Below is a small trained network, with its code and all its weights. Each question gives an input and a class and asks what happens when units are switched off, that is, made to give their printed mean instead of their output.

import numpy as np


def w(rows, s, z=0):
    codes = np.array(rows[::2]) - 128.0
    scale = np.full(codes.shape[1], s)
    scale[-1] = z or s
    return codes * scale


def f(y):
    return np.maximum(y, 0)


def log_softmax(a):
    a = a - a.max(-1, keepdims=True)
    return a - np.log(np.exp(a).sum(-1, keepdims=True))


def net(x, mask):
    res = np.array(x, float).reshape(1, 5) / 4 @ E
    y = f(res @ A[0][:, :-1].T + A[0][:, -1])
    res = res + np.where(mask, y, B[0][:, -1]) @ B[0][:, :-1]
    return log_softmax(res[-1] @ U[:, :-1].T + U[:, -1])


A, B = {}, {}
E = w([
[126,49,157,126,187,148,171,74,233,135,60],'x0',
[176,173,120,119,100,119,100,162,145,7,34],'x1',
[120,87,110,95,110,137,121,150,129,128,128],'x2',
[34,89,88,206,68,101,53,129,152,132,119],'x3',
[121,141,134,145,145,127,140,127,123,124,127],'x4',
],0.013)
A[0] = w([
[205,139,152,99,123,163,155,147,140,80,124,117],'neuron 0',
[78,159,92,166,48,142,97,165,120,86,105,118],'neuron 1',
[136,119,189,75,130,178,170,114,137,188,150,158],'neuron 2',
[93,142,121,135,69,142,85,103,108,74,142,118],'neuron 3',
[137,173,85,81,124,158,134,136,203,87,95,199],'neuron 4',
[109,138,171,168,127,140,144,172,117,144,111,120],'neuron 5',
[134,81,153,188,97,164,150,113,113,198,232,174],'neuron 6',
[185,155,173,87,142,180,141,180,86,119,134,35],'neuron 7',
[149,127,80,93,129,118,109,222,164,133,150,145],'neuron 8',
[59,91,129,158,138,145,159,114,94,181,250,198],'neuron 9',
[158,125,118,67,212,138,160,120,167,219,112,155],'neuron 10',
[141,85,110,129,161,113,169,44,149,134,221,144],'neuron 11',
[162,146,147,144,113,90,138,186,46,135,188,38],'neuron 12',
[124,113,81,168,152,130,115,130,123,187,201,70],'neuron 13',
[116,209,109,75,83,124,151,152,19,158,201,57],'neuron 14',
[135,190,97,95,103,104,132,172,1,166,179,254],'neuron 15',
[165,85,167,107,175,157,172,87,133,186,125,148],'neuron 16',
[91,67,144,207,122,76,52,125,145,140,116,102],'neuron 17',
[66,125,124,132,111,22,137,141,154,155,99,98],'neuron 18',
[183,188,152,12,176,106,161,157,81,102,134,49],'neuron 19',
[125,114,105,133,99,89,152,114,133,106,123,112],'neuron 20',
[128,169,66,158,98,32,100,169,37,131,90,149],'neuron 21',
[103,108,105,137,167,156,146,74,234,89,67,132],'neuron 22',
[101,152,80,135,146,159,109,104,125,230,162,121],'neuron 23',
[87,161,91,136,143,98,76,115,140,158,189,187],'neuron 24',
[182,62,176,82,153,134,170,91,133,153,138,162],'neuron 25',
[105,118,105,135,85,116,194,99,154,114,98,82],'neuron 26',
[120,153,72,190,47,73,121,190,105,73,139,133],'neuron 27',
[56,101,128,143,139,94,113,98,62,221,208,26],'neuron 28',
[164,109,126,135,90,86,99,83,119,110,158,113],'neuron 29',
[236,153,147,63,169,158,192,172,72,102,141,224],'neuron 30',
[151,141,132,101,124,159,203,92,156,171,156,153],'neuron 31',
[117,85,123,157,143,123,175,122,234,164,4,42],'neuron 32',
],0.0096,0.012)
B[0] = w([
[173,132,110,80,95,90,116,128,146,175,102,171],'neuron 0',
[73,189,140,121,173,162,156,135,64,90,151,185],'neuron 1',
[59,183,171,98,180,143,210,94,138,89,144,179],'neuron 2',
[91,141,100,135,143,164,148,113,136,115,180,165],'neuron 3',
[116,159,144,182,71,162,68,173,153,110,145,188],'neuron 4',
[128,125,136,162,149,117,144,84,149,141,115,134],'neuron 5',
[173,124,59,74,107,92,69,151,160,178,58,205],'neuron 6',
[103,169,145,196,94,158,68,194,149,99,106,153],'neuron 7',
[122,170,151,139,148,165,135,96,135,167,178,152],'neuron 8',
[208,106,102,116,128,73,127,112,103,195,69,226],'neuron 9',
[83,122,130,146,187,168,153,57,58,100,187,188],'neuron 10',
[86,124,144,101,133,106,191,57,75,119,185,175],'neuron 11',
[155,101,70,48,118,81,154,98,57,161,99,163],'neuron 12',
[152,138,138,184,98,165,98,216,182,93,127,163],'neuron 13',
[223,78,85,69,107,78,95,55,95,229,31,195],'neuron 14',
[148,205,181,232,73,197,65,237,228,78,128,253],'neuron 15',
[111,144,132,133,183,147,170,104,63,108,189,184],'neuron 16',
[167,125,92,143,69,103,52,177,140,125,44,177],'neuron 17',
[133,103,99,118,88,101,123,169,129,156,94,151],'neuron 18',
[116,188,185,237,42,131,20,217,255,59,80,177],'neuron 19',
[130,131,170,144,149,121,102,127,112,137,131,136],'neuron 20',
[87,128,160,113,194,185,163,119,100,60,150,200],'neuron 21',
[180,99,110,109,110,74,116,113,101,193,82,194],'neuron 22',
[165,136,139,141,75,134,80,148,168,171,106,177],'neuron 23',
[142,82,113,74,173,131,180,114,106,153,115,189],'neuron 24',
[108,116,160,133,203,132,188,83,112,91,169,185],'neuron 25',
[128,145,148,114,121,115,105,197,129,156,126,138],'neuron 26',
[82,150,184,104,145,167,164,69,82,49,184,198],'neuron 27',
[108,126,145,194,50,127,68,221,208,87,149,186],'neuron 28',
[120,141,100,118,140,115,145,115,164,106,149,138],'neuron 29',
[219,50,35,49,116,21,69,84,78,219,61,232],'neuron 30',
[100,145,122,119,159,182,148,79,111,114,148,172],'neuron 31',
[175,99,105,181,45,103,73,200,228,134,70,182],'neuron 32',
],0.008,0.023)
U = w([
[181,94,107,57,133,84,118,135,134,196,57,59],'0',
[108,172,157,216,90,151,94,236,227,115,108,130],'1',
[2,169,170,108,211,174,179,119,94,104,235,248],'2',
],0.0087,0.0018)

Each question gives the input, the list of numbers given to net, and the class t.
The units are the neurons (one row each of A and B). Each row of codes is followed by its name. A weight is (code - 128) times the scale printed after its matrix; where a second scale follows, it is the last column's (A, B and U).
mask holds one flag per neuron, in row order. A switched-off neuron (its flag False) gives its mean, the last column of its row in B, instead of its output. The means were averaged over made-up inputs and are rounded, as every weight is.
A unit's drop is (log p(t) with every unit on - log p(t) with that unit switched off) / (log p(t) with every unit on - log p(t) with every unit switched off).
most important unit: the unit with the biggest drop
k most important neurons: the k neurons with the biggest drops, biggest first
drop when u is switched off: that unit's drop, to one decimal
input [0,3,-4,-8,6], class 1: 3 most important neurons : neuron 19; neuron 7; neuron 9
input [-8,0,-8,-3,3], class 0: most important unit : neuron 14
input [-7,3,-3,-8,-2], class 1: 3 most important neurons : neuron 19; neuron 15; neuron 7
input [6,8,-6,0,-6], class 0: 2 most important neurons : neuron 15; neuron 22
input [-3,1,-1,-4,4], class 1: 4 most important neurons : neuron 19; neuron 15; neuron 9; neuron 22
input [-3,5,0,-8,6], class 1: 2 most important neurons : neuron 19; neuron 7
input [-2,-8,-3,1,-7], class 1: 4 most important neurons : neuron 28; neuron 30; neuron 15; neuron 13
input [-6,5,-4,-7,5], class 1: 3 most important neurons : neuron 19; neuron 15; neuron 7
input [-2,-8,8,1,4], class 1: 3 most important neurons : neuron 28; neuron 30; neuron 15
input [-2,4,6,-8,-7], class 1: 2 most important neurons : neuron 19; neuron 7
input [3,-1,0,4,-1], class 0: 2 most important neurons : neuron 15; neuron 19
input [-2,-5,2,2,-3], class 1: 4 most important neurons : neuron 30; neuron 28; neuron 15; neuron 13
input [4,-6,-5,6,2], class 0: 2 most important neurons : neuron 15; neuron 9
input [-6,7,1,-7,-7], class 1: most important neuron : neuron 19
input [2,0,-4,2,0], class 0: 3 most important neurons : neuron 15; neuron 19; neuron 28
input [3,-1,-6,-7,-5], class 2: drop when neuron 13 is switched off : 0.0
input [-7,2,-6,6,2], class 2: drop when neuron 27 is switched off : 0.1
input [-1,-4,7,4,-5], class 1: drop when neuron 28 is switched off : 0.5
input [-3,4,6,-7,6], class 1: drop when neuron 19 is switched off : 4.3
input [0,7,-8,3,0], class 2: most important neuron : neuron 15
